Below are the code and all the weights of a small trained network. Each question names an input and a class and asks about switching units off, where a switched-off unit gives its printed mean instead of its output.

import numpy as np


def w(rows, s, z=0):
    codes = np.array(rows[::2]) - 128.0
    scale = np.full(codes.shape[1], s)
    scale[-1] = z or s
    return codes * scale


def f(y):
    return np.maximum(y, 0)


def log_softmax(a):
    a = a - a.max(-1, keepdims=True)
    return a - np.log(np.exp(a).sum(-1, keepdims=True))


def net(x, mask):
    res = np.array(x, float).reshape(1, 7) / 4 @ E
    y = f(res @ A[0][:, :-1].T + A[0][:, -1])
    res = res + np.where(mask, y, B[0][:, -1]) @ B[0][:, :-1]
    return log_softmax(res[-1] @ U[:, :-1].T + U[:, -1])


A, B = {}, {}
E = w([
[131,143,150,125,119],'x0',
[125,138,136,125,130],'x1',
[126,137,138,125,126],'x2',
[79,41,185,76,152],'x3',
[2,137,151,179,98],'x4',
[123,127,120,127,137],'x5',
[156,102,175,202,204],'x6',
],0.015)
A[0] = w([
[130,97,160,205,167,136],'N0',
[80,128,98,151,77,178],'N1',
[192,154,131,58,179,255],'N2',
[97,68,166,110,148,135],'N3',
[126,144,81,169,174,152],'N4',
[79,131,139,174,138,114],'N5',
[147,113,154,173,163,153],'N6',
[119,136,136,254,134,167],'N7',
[189,199,68,76,104,192],'N8',
[66,77,153,148,127,157],'N9',
[84,153,111,71,105,153],'N10',
[145,93,179,68,156,174],'N11',
[143,111,105,76,106,143],'N12',
[64,141,79,135,90,181],'N13',
[202,115,161,182,161,154],'N14',
],0.016,0.0084)
B[0] = w([
[87,182,127,62,222,191],'N0',
[97,140,161,178,77,198],'N1',
[195,89,67,154,136,237],'N2',
[48,46,137,74,146,194],'N3',
[151,151,170,163,164,167],'N4',
[95,180,155,80,69,178],'N5',
[113,107,146,93,250,177],'N6',
[171,255,149,83,133,208],'N7',
[173,165,28,146,125,252],'N8',
[89,151,189,57,89,200],'N9',
[122,40,128,196,104,197],'N10',
[108,29,103,90,123,198],'N11',
[98,65,56,95,99,180],'N12',
[113,125,197,192,67,208],'N13',
[211,116,148,135,201,202],'N14',
],0.0094,0.021)
U = w([
[123,153,16,158,81,196],'0',
[101,23,60,69,68,136],'1',
[163,140,116,173,197,219],'2',
[116,15,151,114,201,62],'3',
[82,197,144,225,28,80],'4',
[46,57,202,143,73,252],'5',
[93,244,183,137,128,26],'6',
[7,160,120,24,134,44],'7',
],0.011,0.0029)

Each question gives the input, the list of numbers given to net, and the class t.
The units are the neurons (one row each of A and B). Each row of codes is followed by its name. A weight is (code - 128) times the scale printed after its matrix; where a second scale follows, it is the last column's (A, B and U).
mask holds one flag per neuron, in row order. A switched-off neuron (its flag False) gives its mean, the last column of its row in B, instead of its output. The means were averaged over made-up inputs and are rounded, as every weight is.
A unit's drop is (log p(t) with every unit on - log p(t) with that unit switched off) / (log p(t) with every unit on - log p(t) with every unit switched off).
The circuit of an input: a set's keep is (log p(t) with only the set's units on - log p(t) with every unit switched off) / (log p(t) with every unit on - log p(t) with every unit switched off). Starting from the 12 units with the biggest drops (on a tie, the unit counted first), units are removed one at a time, each time the one whose removal leaves the highest keep (on an exact tie, the one counted first), for as long as the keep stays at least 0.8.
circuit, biggest first: the units of the circuit, biggest drop first
top k neurons: the k neurons with the biggest drops, biggest first
drop when u is switched off: that unit's drop, to one decimal
input [6,7,0,0,3,-1,8], class 6: circuit, biggest first => (N7)
input [7,3,7,-3,-4,-7,0], class 0: top 3 neurons => (N8 N6 N0)
input [-7,-7,-8,-4,1,0,2], class 6: circuit, biggest first => (N2 N7)
input [-2,-4,1,0,-6,-4,-7], class 0: top 3 neurons => (N8 N3 N9)
input [-2,7,-6,7,1,-8,8], class 7: circuit, biggest first => (N0 N9)
input [1,-3,-4,0,-7,-3,-2], class 0: top 2 neurons => (N8 N3)
input [0,7,-8,1,3,1,-8], class 5: top 2 neurons => (N7 N10)
input [2,3,1,8,1,3,6], class 7: circuit, biggest first => (N9 N0)
input [1,-2,-4,0,-1,6,1], class 2: top 2 neurons => (N3 N11)
input [8,-1,-8,0,7,4,2], class 6: top 2 neurons => (N7 N11)
input [0,0,8,3,2,7,0], class 5: top 3 neurons => (N7 N8 N0)
input [5,3,-6,-1,-1,-4,-1], class 0: top 2 neurons => (N3 N11)
input [-5,-1,-7,-1,-7,-7,-4], class 0: top 2 neurons => (N8 N3)
input [-6,1,-6,-2,-7,-8,-5], class 0: circuit, biggest first => (N8)
input [-2,-5,5,6,1,2,-7], class 5: top 3 neurons => (N8 N2 N13)
input [-8,5,8,0,4,-4,-3], class 4: drop when N3 is switched off => 0.4
input [-6,-7,0,4,6,-7,1], class 7: drop when N9 is switched off => 0.2
input [7,-4,-3,-1,4,-7,6], class 6: drop when N7 is switched off => 0.2
